[[152 133 112 147 119 146 119 118 120 130]
 [122 128 147 123 138 118 139 140 138 130]
 [154 136 115 148 118 131 117 119 126 135]
 [156 137 115 150 116 129 115 120 126 137]
 [119 123 123 121 141 145 143 124 130 124]
 [152 134 121 147 119 144 118 123 120 130]
 [149 135 152 144 121 146 120 144 116 124]
 [149 134 140 145 121 146 120 135 118 126]
 [141 135 147 138 125 116 125 141 132 134]] >> 118

[[119 122 113 109 149 111 107 128 130 142 153 147 134]
 [146 152 118 115 139 152 122 107 152 143 130 133 117]
 [124 116 121 151 108 119 103 131 134 132 103 128 153]
 [152 117 121 122 153 130 124 117 152 118 134 151 122]
 [133 104 118 105 143 147 133 115 149 117 117 125 119]
 [117 150 144 124 144 111 105 110 121 118 121 104 146]
 [115 110 152 105 109 147 105 144 120 129 120 132 133]
 [132 132 106 143 143 110 144 121 128 144 147 105 125]] >> 153

[[107 125 112 129 115 146 115 115 134 122 114 120]
 [110 142 120 112 141 121 130 123 114 144 116 114]
 [108 139 126 135 115 150 116 116 144 147 136 123]
 [137 119 143 136 117 122 120 123 135 119 140 143]
 [133 112 131 144 117 133 120 121 141 119 143 135]
 [111 137 116 119 139 125 129 125 118 142 118 116]
 [137 122 121 142 133 141 139 140 139 133 142 122]
 [118 146 138 130 122 127 121 119 138 152 142 131]
 [137 120 120 142 134 140 140 141 143 132 142 121]] >> 122

[[131 135 143 121 118 126 126 132 135 127 120 145 131 134]
 [129 132 123 130 128 124 122 122 127 146 118 124 130 105]
 [127 126 113 135 136 125 125 120 121 143 126 112 128 106]
 [126 133 119 128 127 127 119 121 130 146 116 125 126 101]
 [127 124 115 135 136 127 128 123 121 136 131 114 127 116]
 [127 119 123 132 135 132 136 130 123 115 142 120 125 144]
 [129 139 144 118 114 127 122 131 139 130 115 149 130 128]
 [128 133 141 120 119 131 127 134 137 118 126 144 127 141]
 [127 130 117 132 132 125 122 120 125 147 120 118 128 102]] >> 145

[[121 120 135 134 114 129 141 123 124 135 110 135 131]
 [133 131 118 124 144 123 115 140 133 120 151 119 124]
 [125 121 118 125 137 113 124 145 126 132 152 138 123]
 [128 119 118 132 135 123 120 143 136 120 137 116 125]
 [122 116 128 125 112 130 123 129 130 130 109 141 124]
 [134 138 124 112 135 130 108 128 129 124 140 136 122]
 [136 150 136 121 134 135 130 110 121 131 134 132 132]
 [128 121 119 128 135 122 119 142 134 123 139 122 124]
 [124 130 135 126 120 128 137 120 120 138 122 144 130]
 [119 111 130 124 104 132 123 128 129 132  98 147 122]
 [128 128 135 143 125 132 146 121 128 127 116 110 136]
 [139 149 128 126 148 130 126 123 127 122 151 113 132]] >> 110

[[130 103 109 144 104 118 132 135]
 [120 129 122 135 145 139 141 134]
 [119 140 136 117 146 135 129 119]
 [144 123 128 128 102 127 113 118]
 [104 132 134 114 136 100 118 125]
 [128 123 122 132 101 128 103 100]
 [122 129 126 127 108 126  99  98]
 [104 129 126 123 143 120 130 123]
 [140 100 110 144 101 127 139 133]
 [120 128 129 125 135 142 131 120]
 [114 136 127 130 154 136 140 134]] >> 118

[[140 140 136 134 125 136 125 131 128 128 117 125 116 115 108 123]
 [127 134 116 128 129 128 115 112 110 126 125 125 123 130 135 134]
 [115 110 124 132 135 144 140 147 145 141 148 147 147 150 139 118]
 [113 112 115 119 119 111 116 118 132 137 139 129 152 140 134 130]
 [117 128 131 126 124 135 120 141 146 141 152 137 130 132 118 113]
 [100 112 117 127 131 136 118 121 120 121 123 122 130 130 128 130]
 [125 135 132 138 146 123 132 136 127 131 129 135 134 122 120 121]
 [120 108 108 120 121 118 132 119 132 129 124 148 140 123 137 130]
 [129 137 120 128 126 126 125 122 117 109 133 119 133 126 113 111]] >> 115

[[137 133 107 134 142 133 131 127 129 115 126 129 132 127 127]
 [139 140 121 134 144 138 123 133 126 117 121 143 138 137 143]
 [117 113 141 124 117 113 129 119 123 142 128 118 118 127 116]
 [149 120 100 141 147 119 145 116 149 109 142 130 121 127 116]
 [125 119 141 137 144 118 118 122 107 142 114 142 126 136 128]
 [143 109 116 137 137 110 148 111 145 129 144 131 111 132 120]
 [145 111 131 140 131 111 142 117 142 121 142 138 113 140 135]
 [146 112 134 143 127 110 140 118 142 118 143 135 114 144 137]
 [127 144 105 118 122 145 131 143 140 115 135 111 142 113 127]
 [110 123 129 112 101 127 120 135 125 127 126 100 127 115 115]] >> 132
---
Q:
[[130 128 107 122 106]
 [156 135 115 133 114]
 [124 111 125 141 120]]
A: 114

Q:
[[135 120 106 126 118]
 [130 114 118 144 113]
 [126 117 127 149 115]]
A: 113

Q:
[[146 105 124 133]
 [152 135 103 136]
 [151 127 114 132]]
A: 136

Q:
[[142 133 135 120 119]
 [128 126 126 127 132]
 [128 149 130 124 132]]
A: 132

Q:
[[136 135 107 116 122]
 [128 105 124 141 117]
 [151 108 110 106 107]]
A: 117

Q:
[[135 104 109 106 152]
 [123 119 108 114 145]
 [128 125 120 129 134]]
A: 145

Q:
[[128 118 122 137 112 129]
 [129 125 117 136 116 128]
 [124 119 111 134 106 121]]
A: 128

Q:
[[122 144 142 118 143 113]
 [148 111 110 137 110 128]
 [129 106 109 128 108 141]]
A: 128

Q:
[[139 139 104 104 104 104 104]
 [118 118 147 146 147 147 147]
 [116 116 150 150 150 150 149]]
A: 147

Q:
[[128 150 140 151 144 112]
 [130 103 103 116 116 119]
 [148 114 137 124 156 127]]
A: 119
---
[128 109 142 125 121 154 105] result: 154, 105

[125 126 140 150 145] result: 150, 125

[132 108 102 145 129 121 136] result: 145, 102

[134 136 126 117 125 149 137] result: 149, 117

[[111 146 111 123]
 [103  98 104 149]] result: 149, 98

[156 145 137 145] result: 156, 137

[[102 155 105 152]
 [107 115 150 153]
 [103 150 104 150]] result: 155, 102

[141 141 134 101 100 123 149] result: 149, 100

[[102  99 139 115 134 141 123]
 [102 118 130 116 117 125 127]
 [142 118 117 136 113 121 145]] result: 145, 99

[[106 107  99 101]
 [107 113 102 106]] result: 113, 99
---
((128, 116, 115, 130, 146, 149), (129, 141, 144, 126, 110, 106), (121, 147, 127, 132, 121, 136)) ans = 121
((133, 106, 155, 119, 141), (114, 102, 134, 99, 141), (124, 139, 101, 143, 150)) ans = 124
((119, 130, 116, 114, 98), (105, 131, 108, 126, 121), (129, 128, 128, 125, 123)) ans = 129
((115, 131, 133, 116), (118, 113, 134, 127), (117, 105, 127, 140)) ans = 117
((137, 117, 146, 141, 104), (123, 132, 137, 113, 100), (124, 149, 131, 109, 104)) ans = 124
((124, 118, 105, 142), (119, 121, 101, 137), (135, 137, 124, 117)) ans = 135
((144, 137, 114, 107, 108), (137, 122, 132, 111, 136), (143, 101, 143, 112, 143)) ans = 143
